Below is a small trained network, with its code and all its weights. Each question gives an input and a target symbol and asks what happens when units are switched off, that is, made to give their printed mean instead of their output.

import numpy as np


def w(rows, s, z=0):
    codes = np.array(rows[::2]) - 128.0
    scale = np.full(codes.shape[1], s)
    scale[-1] = z or s
    return codes * scale


def norm(h):
    return h / np.sqrt((h * h).mean(-1, keepdims=True) + 1e-5)


def f(y):
    return y / 2 * (1 + np.tanh(0.7978845608 * (y + 0.044715 * y**3)))


def softmax(a):
    e = np.exp(a - a.max(-1, keepdims=True))
    return e / e.sum(-1, keepdims=True)


def log_softmax(a):
    a = a - a.max(-1, keepdims=True)
    return a - np.log(np.exp(a).sum(-1, keepdims=True))


def net(x, mask):
    ids = ['ΓΛΞΠΦΩαβηθ'.index(c) for c in x.split()]
    T = len(ids)
    res = E[ids] + P[:T]
    u = 0
    for l in range(3):
        r = norm(res)
        for j in range(2):
            rows = slice(2 * j, 2 * j + 2)
            q, k, v = (r @ M[l][rows].T for M in (Q, K, V))
            z = softmax(np.where(np.tri(T) > 0, q @ k.T / 2**0.5, -1e9)) @ v
            o = O[l][rows]
            res = res + np.where(mask[u + j], z, o[:, -1]) @ o[:, :-1]
        u += 2
        y = f(norm(res) @ A[l][:, :-1].T + A[l][:, -1])
        res = res + np.where(mask[u : u + 4], y, B[l][:, -1]) @ B[l][:, :-1]
        u += 4
    return log_softmax(norm(res)[-1] @ U[:, :-1].T + U[:, -1])


Q, K, V, O, A, B = {}, {}, {}, {}, {}, {}
E = w([
[82,240,178,178,45,130,103,75],'Γ',
[175,198,78,141,131,227,127,130],'Λ',
[173,162,47,176,55,87,176,160],'Ξ',
[97,85,13,63,104,70,200,196],'Π',
[158,183,75,153,133,41,86,65],'Φ',
[60,155,79,104,168,98,55,107],'Ω',
[112,136,136,215,133,110,253,57],'α',
[173,94,148,223,188,161,126,176],'β',
[77,76,198,166,91,50,182,142],'η',
[154,127,231,82,159,75,77,168],'θ',
],0.019)
P = w([
[36,255,137,208,177,115,204,204],'0',
[69,205,115,210,159,139,151,172],'1',
[94,164,102,196,142,134,130,140],'2',
[107,137,90,178,110,146,108,117],'3',
[133,108,89,151,94,144,104,94],'4',
[154,76,81,116,90,164,100,79],'5',
[161,52,92,114,71,161,74,67],'6',
[177,29,92,112,16,182,47,51],'7',
],0.009)
Q[0] = w([
[171,23,232,197,130,127,153,91],'L0H0',
[133,86,111,132,30,193,73,127],'L0H0',
[152,112,226,60,138,126,126,136],'L0H1',
[227,198,217,64,247,70,178,174],'L0H1',
],0.013)
K[0] = w([
[97,124,199,192,136,173,214,143],'L0H0',
[159,56,109,58,92,140,81,76],'L0H0',
[86,204,78,133,132,107,136,165],'L0H1',
[66,251,115,135,193,107,174,171],'L0H1',
],0.019)
V[0] = w([
[184,112,148,184,31,160,173,176],'L0H0',
[250,129,148,188,102,49,99,66],'L0H0',
[67,221,92,42,57,111,151,78],'L0H1',
[125,147,198,128,180,40,160,138],'L0H1',
],0.012)
O[0] = w([
[254,82,157,140,49,142,204,205,189],'L0H0',
[228,189,177,178,210,26,138,120,156],'L0H0',
[92,216,196,78,53,75,218,79,179],'L0H1',
[95,94,243,200,133,135,128,216,3],'L0H1',
],0.0064,0.0037)
A[0] = w([
[181,136,138,50,130,120,110,129,232],'L0N0',
[147,180,111,187,75,107,63,126,5],'L0N1',
[138,154,214,7,149,146,104,166,111],'L0N2',
[161,205,161,135,139,229,97,106,217],'L0N3',
],0.02,0.0019)
B[0] = w([
[194,147,139,113,93,65,143,137,172],'L0N0',
[170,225,159,116,110,93,171,163,255],'L0N1',
[64,135,158,123,229,134,162,241,137],'L0N2',
[155,104,162,190,49,55,2,119,222],'L0N3',
],0.013,0.0085)
Q[1] = w([
[111,98,72,163,81,52,139,149],'L1H0',
[98,185,60,108,112,199,107,128],'L1H0',
[94,113,45,205,110,32,124,161],'L1H1',
[148,131,81,142,101,139,172,8],'L1H1',
],0.019)
K[1] = w([
[173,18,79,46,157,61,126,93],'L1H0',
[56,206,32,135,151,187,119,147],'L1H0',
[205,4,202,55,196,125,169,82],'L1H1',
[174,142,103,139,113,163,127,50],'L1H1',
],0.015)
V[1] = w([
[80,54,90,82,118,69,178,150],'L1H0',
[159,219,70,173,115,226,176,123],'L1H0',
[105,58,182,57,76,17,69,166],'L1H1',
[156,198,109,20,190,127,69,255],'L1H1',
],0.018)
O[1] = w([
[71,53,121,41,87,58,174,76,192],'L1H0',
[230,209,179,66,116,146,73,184,253],'L1H0',
[51,141,90,236,97,52,153,168,160],'L1H1',
[41,186,112,29,165,2,68,242,5],'L1H1',
],0.0092,0.0037)
A[1] = w([
[116,135,78,153,128,105,244,164,139],'L1N0',
[69,142,65,59,190,155,234,155,104],'L1N1',
[173,74,134,142,46,119,132,251,254],'L1N2',
[119,188,26,89,102,174,163,149,196],'L1N3',
],0.016,0.0021)
B[1] = w([
[198,172,105,199,63,135,121,180,193],'L1N0',
[139,91,185,51,143,92,163,37,175],'L1N1',
[101,81,87,53,142,185,112,185,253],'L1N2',
[80,137,9,147,114,143,68,100,202],'L1N3',
],0.014,0.011)
Q[2] = w([
[150,162,87,140,93,141,104,109],'L2H0',
[121,75,181,164,89,131,14,118],'L2H0',
[124,122,205,142,149,241,213,130],'L2H1',
[255,183,79,40,78,78,133,131],'L2H1',
],0.02)
K[2] = w([
[215,122,72,120,148,86,126,86],'L2H0',
[90,117,63,162,175,159,167,147],'L2H0',
[188,103,148,111,126,137,215,157],'L2H1',
[166,120,133,101,206,194,6,72],'L2H1',
],0.023)
V[2] = w([
[125,180,6,151,190,164,246,136],'L2H0',
[130,159,195,117,166,77,196,118],'L2H0',
[119,139,213,147,122,172,136,131],'L2H1',
[101,112,122,103,169,168,96,81],'L2H1',
],0.018)
O[2] = w([
[123,145,77,116,159,167,252,187,190],'L2H0',
[139,143,161,153,135,89,168,96,1],'L2H0',
[152,130,169,84,142,117,152,124,98],'L2H1',
[90,154,141,102,162,151,80,134,88],'L2H1',
],0.013,0.0077)
A[2] = w([
[175,61,174,167,218,159,35,168,140],'L2N0',
[170,184,98,145,235,27,131,27,8],'L2N1',
[231,107,161,179,254,67,173,141,194],'L2N2',
[58,198,97,129,186,136,120,31,142],'L2N3',
],0.017,0.0013)
B[2] = w([
[106,92,94,52,178,114,119,80,229],'L2N0',
[124,118,3,183,149,130,135,21,210],'L2N1',
[133,27,158,76,142,100,138,137,222],'L2N2',
[127,202,179,178,126,249,164,174,253],'L2N3',
],0.016,0.0055)
U = w([
[125,200,233,140,59,95,97,96,159],'Γ',
[156,114,125,172,73,138,2,99,91],'Λ',
[181,191,95,106,92,144,141,171,199],'Ξ',
[75,111,103,56,50,104,147,64,47],'Π',
[155,179,99,165,198,58,136,49,98],'Φ',
[47,202,119,154,150,191,111,71,146],'Ω',
[184,113,218,100,142,180,145,67,139],'α',
[123,50,88,108,222,166,84,139,37],'β',
[99,70,133,236,110,144,163,159,87],'η',
[67,123,176,146,170,59,113,179,251],'θ',
],0.01,0.0033)

Each question gives the input, a string of symbols that net reads in full, and the target symbol t.
The units are the heads (2 rows each of Q, K, V and O) and the neurons (one row each of A and B). Each row of codes is followed by its name. A weight is (code - 128) times the scale printed after its matrix; where a second scale follows, it is the last column's (O, A, B and U).
mask holds one flag per unit, layer by layer, with each layer's heads first. A switched-off unit (its flag False) gives its mean, the last column of its rows in O or B, instead of its output. The means were averaged over made-up inputs and are rounded, as every weight is.
A unit's drop is (log p(t) with every unit on - log p(t) with that unit switched off) / (log p(t) with every unit on - log p(t) with every unit switched off).
The circuit of an input: a set's keep is (log p(t) with only the set's units on - log p(t) with every unit switched off) / (log p(t) with every unit on - log p(t) with every unit switched off). Starting from the 12 units with the biggest drops (on a tie, the unit counted first), units are removed one at a time, each time the one whose removal leaves the highest keep (on an exact tie, the one counted first), for as long as the keep stays at least 0.8.
units of the circuit, in order: the units of the circuit, biggest drop first
top k neurons in layer l: the k neurons of layer l with the biggest drops, biggest first
heads that matter: for each layer, one digit per head in row order, 1 if its drop is at least 0.15 and else 0, layers parted by /
input Λ Π Λ Ξ Λ θ, target θ: heads that matter	00 / 01 / 00
input Ξ Γ Π Λ α Λ, target α: heads that matter	00 / 01 / 00
input Ξ Ξ α Λ, target α: units of the circuit, in order	(L1H1; L0N3; L0N1; L1N3)
input α Ξ Π Λ, target Π: units of the circuit, in order	(L0N3; L1H0; L0H1; L0N1)
input Λ β Γ Λ, target β: units of the circuit, in order	(L0H1; L2N0)
input Φ Ξ Π Ξ Ω η Λ Γ, target η: units of the circuit, in order	(L1H1; L0H1)
input Ξ Λ Ω Γ Ξ, target Ω: units of the circuit, in order	(L0H0; L2H1)
input Γ Π Ξ Ξ, target Π: heads that matter	00 / 11 / 00
input θ Ξ Π Ξ Ξ α β Λ, target β: units of the circuit, in order	(L0H1)
input Ξ Γ Λ Ξ Π, target Π: heads that matter	10 / 10 / 00
input Ξ θ Ω, target θ: heads that matter	01 / 01 / 00
input Ξ Ξ Γ Λ Λ Λ Ω, target Ω: units of the circuit, in order	(L0H0; L2N3)
input Π Ξ Λ Ξ, target Λ: heads that matter	00 / 10 / 10
input Λ Ξ α Λ Ξ, target α: units of the circuit, in order	(L1H1)
input Φ η Ξ, target η: units of the circuit, in order	(L0H1; L1H0)
input Ω Λ Ξ β, target β: units of the circuit, in order	(L0H1; L2N0)
input Ξ η Λ Φ, target Φ: heads that matter	10 / 00 / 00
input α Ξ Π Π η Ω Γ Γ, target Γ: heads that matter	11 / 10 / 00
input Λ Π Π Λ Γ Λ η Λ, target η: units of the circuit, in order	(L0N3; L1H1; L1H0; L0N1)
input Ξ Ξ Π Ξ Λ Ξ α, target α: units of the circuit, in order	(L1H1; L0N3)
input Ξ Π α Γ Λ Λ, target Λ: top 2 neurons in layer 0	(L0N3; L0N0)
input α Ξ Ξ α Ω β Γ Π, target β: units of the circuit, in order	(L0H1)
input η Ξ α α Ξ θ Ω, target θ: top 2 neurons in layer 0	(L0N2; L0N0)
input Π θ Λ Ξ, target θ: heads that matter	01 / 01 / 00
input Λ α Ξ Π, target α: units of the circuit, in order	(L1H1; L0N1; L0N3)
input Ω Π Φ Ξ η θ Ξ Λ, target θ: top 2 neurons in layer 0	(L0N2; L0N3)
input Ξ Γ Ξ Ξ η Π β, target η: top neuron in layer 1	(L1N0)
